Below is a small trained network, with its code and all its weights. Each question gives an input and a target symbol and asks what happens when units are switched off, that is, made to give their printed mean instead of their output.

import numpy as np


def w(rows, s, z=0):
    codes = np.array(rows[::2]) - 128.0
    scale = np.full(codes.shape[1], s)
    scale[-1] = z or s
    return codes * scale


def norm(h):
    return h / np.sqrt((h * h).mean(-1, keepdims=True) + 1e-5)


def f(y):
    return np.maximum(y, 0)


def softmax(a):
    e = np.exp(a - a.max(-1, keepdims=True))
    return e / e.sum(-1, keepdims=True)


def log_softmax(a):
    a = a - a.max(-1, keepdims=True)
    return a - np.log(np.exp(a).sum(-1, keepdims=True))


def net(x, mask):
    ids = ['αβγδημξστφψ'.index(c) for c in x.split()]
    T = len(ids)
    res = E[ids] + P[:T]
    u = 0
    for l in range(2):
        r = norm(res)
        for j in range(2):
            rows = slice(3 * j, 3 * j + 3)
            q, k, v = (r @ M[l][rows].T for M in (Q, K, V))
            z = softmax(np.where(np.tri(T) > 0, q @ k.T / 3**0.5, -1e9)) @ v
            o = O[l][rows]
            res = res + np.where(mask[u + j], z, o[:, -1]) @ o[:, :-1]
        u += 2
        y = f(norm(res) @ A[l][:, :-1].T + A[l][:, -1])
        res = res + np.where(mask[u : u + 12], y, B[l][:, -1]) @ B[l][:, :-1]
        u += 12
    return log_softmax(norm(res)[-1] @ U[:, :-1].T + U[:, -1])


Q, K, V, O, A, B = {}, {}, {}, {}, {}, {}
E = w([
[77,85,93],'α',
[118,155,167],'β',
[232,151,162],'γ',
[122,146,184],'δ',
[232,155,159],'η',
[185,179,125],'μ',
[173,135,179],'ξ',
[160,178,185],'σ',
[252,64,172],'τ',
[153,112,86],'φ',
[77,80,127],'ψ',
],0.022)
P = w([
[93,246,37],'0',
[169,42,9],'1',
[62,146,219],'2',
[158,50,12],'3',
[62,137,225],'4',
[148,59,1],'5',
[59,132,232],'6',
[157,64,2],'7',
[64,138,235],'8',
[161,65,2],'9',
[63,136,236],'10',
[165,82,1],'11',
],0.0068)
Q[0] = w([
[126,165,125],'0.h0',
[130,99,110],'0.h0',
[103,164,125],'0.h0',
[134,149,216],'0.h1',
[250,109,64],'0.h1',
[58,38,111],'0.h1',
],0.015)
K[0] = w([
[128,159,71],'0.h0',
[111,205,131],'0.h0',
[201,167,153],'0.h0',
[128,123,249],'0.h1',
[166,163,94],'0.h1',
[43,34,47],'0.h1',
],0.017)
V[0] = w([
[105,175,143],'0.h0',
[204,165,137],'0.h0',
[137,88,115],'0.h0',
[142,73,101],'0.h1',
[121,118,3],'0.h1',
[91,116,61],'0.h1',
],0.0076)
O[0] = w([
[52,178,158,121],'0.h0',
[125,103,140,222],'0.h0',
[146,110,183,122],'0.h0',
[228,193,118,84],'0.h1',
[128,157,191,1],'0.h1',
[119,253,143,16],'0.h1',
],0.0054,0.0037)
A[0] = w([
[133,164,220,4],'0.n0',
[142,126,94,56],'0.n1',
[58,115,128,169],'0.n2',
[157,151,198,47],'0.n3',
[127,140,204,96],'0.n4',
[178,70,110,209],'0.n5',
[129,109,200,100],'0.n6',
[112,174,144,11],'0.n7',
[120,103,9,102],'0.n8',
[171,127,79,84],'0.n9',
[190,196,141,183],'0.n10',
[84,128,71,194],'0.n11',
],0.014,0.0038)
B[0] = w([
[63,66,218,168],'0.n0',
[120,39,137,138],'0.n1',
[179,59,47,161],'0.n2',
[254,134,135,175],'0.n3',
[69,9,117,174],'0.n4',
[166,166,85,255],'0.n5',
[130,33,194,181],'0.n6',
[111,209,98,132],'0.n7',
[176,95,207,180],'0.n8',
[44,104,137,175],'0.n9',
[97,74,161,222],'0.n10',
[189,189,143,158],'0.n11',
],0.0073,0.0087)
Q[1] = w([
[205,140,172],'1.h0',
[145,174,27],'1.h0',
[7,89,171],'1.h0',
[81,78,225],'1.h1',
[181,193,118],'1.h1',
[210,133,79],'1.h1',
],0.018)
K[1] = w([
[90,208,154],'1.h0',
[196,215,30],'1.h0',
[122,5,103],'1.h0',
[164,41,144],'1.h1',
[77,193,106],'1.h1',
[152,229,76],'1.h1',
],0.016)
V[1] = w([
[254,97,208],'1.h0',
[163,210,171],'1.h0',
[116,171,197],'1.h0',
[9,246,162],'1.h1',
[39,100,10],'1.h1',
[187,107,133],'1.h1',
],0.0099)
O[1] = w([
[77,189,108,204],'1.h0',
[132,166,255,133],'1.h0',
[121,97,192,153],'1.h0',
[31,90,154,2],'1.h1',
[152,66,57,43],'1.h1',
[172,178,150,182],'1.h1',
],0.0097,0.0064)
A[1] = w([
[3,154,129,31],'1.n0',
[65,199,56,84],'1.n1',
[142,182,58,118],'1.n2',
[152,128,68,159],'1.n3',
[182,136,139,120],'1.n4',
[106,195,29,4],'1.n5',
[141,77,139,2],'1.n6',
[192,147,134,172],'1.n7',
[166,131,121,154],'1.n8',
[112,111,35,128],'1.n9',
[153,231,105,224],'1.n10',
[107,115,216,232],'1.n11',
],0.015,0.0033)
B[1] = w([
[224,131,84,136],'1.n0',
[8,134,119,133],'1.n1',
[118,114,107,166],'1.n2',
[89,171,123,167],'1.n3',
[116,144,158,221],'1.n4',
[29,106,96,146],'1.n5',
[90,151,132,169],'1.n6',
[131,173,151,252],'1.n7',
[160,135,127,195],'1.n8',
[180,191,164,156],'1.n9',
[87,76,110,235],'1.n10',
[128,133,80,255],'1.n11',
],0.015,0.0076)
U = w([
[81,134,66,254],'α',
[149,59,47,159],'β',
[152,113,133,76],'γ',
[98,71,103,241],'δ',
[141,129,141,54],'η',
[112,160,133,169],'μ',
[133,141,139,175],'ξ',
[60,70,215,69],'σ',
[194,99,72,54],'τ',
[39,162,212,50],'φ',
[151,156,5,131],'ψ',
],0.018,0.0047)

Each question gives the input, a string of symbols that net reads in full, and the target symbol t.
The units are the heads (3 rows each of Q, K, V and O) and the neurons (one row each of A and B). Each row of codes is followed by its name. A weight is (code - 128) times the scale printed after its matrix; where a second scale follows, it is the last column's (O, A, B and U).
mask holds one flag per unit, layer by layer, with each layer's heads first. A switched-off unit (its flag False) gives its mean, the last column of its rows in O or B, instead of its output. The means were averaged over made-up inputs and are rounded, as every weight is.
A unit's drop is (log p(t) with every unit on - log p(t) with that unit switched off) / (log p(t) with every unit on - log p(t) with every unit switched off).
The circuit of an input: a set's keep is (log p(t) with only the set's units on - log p(t) with every unit switched off) / (log p(t) with every unit on - log p(t) with every unit switched off). Starting from the 12 units with the biggest drops (on a tie, the unit counted first), units are removed one at a time, each time the one whose removal leaves the highest keep (on an exact tie, the one counted first), for as long as the keep stays at least 0.8.
units of the circuit, in order: the units of the circuit, biggest drop first
top k neurons: the k neurons with the biggest drops, biggest first
k most important neurons of layer l: the k neurons of layer l with the biggest drops, biggest first
which heads matter: for each layer, one digit per head in row order, 1 if its drop is at least 0.15 and else 0, layers parted by /
input ξ ξ τ β, target ψ: units of the circuit, in order	1.h0
input μ τ μ β ξ τ φ γ, target σ: top 2 neurons	0.n3; 0.n10
input ξ β τ ψ φ γ, target ψ: units of the circuit, in order	1.h0; 1.n10
input ξ η τ δ φ μ φ η, target ψ: units of the circuit, in order	1.h0; 1.n10
input φ ξ δ α φ ξ σ, target σ: top 2 neurons	0.n0; 0.n4
input ψ τ γ μ φ ξ ψ ξ μ β ξ φ, target τ: which heads matter	11 / 11
input δ φ τ ξ μ δ δ μ, target β: which heads matter	11 / 11
input μ τ τ ξ, target σ: which heads matter	01 / 11
input ξ ξ ξ ξ η ψ μ φ φ η, target ψ: units of the circuit, in order	1.h0; 1.n10; 0.n4
input δ η α, target α: 3 most important neurons of layer 0	0.n5; 0.n10; 0.n11
input δ ξ ξ μ, target β: which heads matter	11 / 01
input δ σ γ μ ξ ξ ξ γ γ ψ β ξ, target β: top 2 neurons	0.n7; 0.n10
input ξ ξ μ β α ξ μ μ ξ ξ γ α, target ψ: which heads matter	00 / 11
input δ ψ ψ η, target β: top 4 neurons	0.n10; 0.n7; 0.n2; 0.n6
input μ ξ ξ ξ τ η ξ ξ μ η, target σ: top neuron	0.n3
input φ η ξ ξ τ σ α φ, target φ: which heads matter	01 / 00
input μ α ξ η γ η μ δ η ξ μ μ, target σ: 3 most important neurons of layer 0	0.n0; 0.n6; 0.n3
input β γ α μ, target δ: top 3 neurons	0.n0; 0.n6; 0.n4
input ψ α φ φ δ η φ ξ η ξ β, target β: which heads matter	01 / 10
input τ α ξ ψ μ γ η φ φ, target φ: units of the circuit, in order	0.h1
input τ γ δ μ μ μ, target α: 3 most important neurons of layer 0	0.n6; 0.n9; 0.n3
input μ ψ ξ φ, target σ: which heads matter	00 / 11
input μ δ γ η β β φ ψ ξ μ ξ μ, target σ: top 4 neurons	0.n0; 0.n6; 0.n4; 0.n3
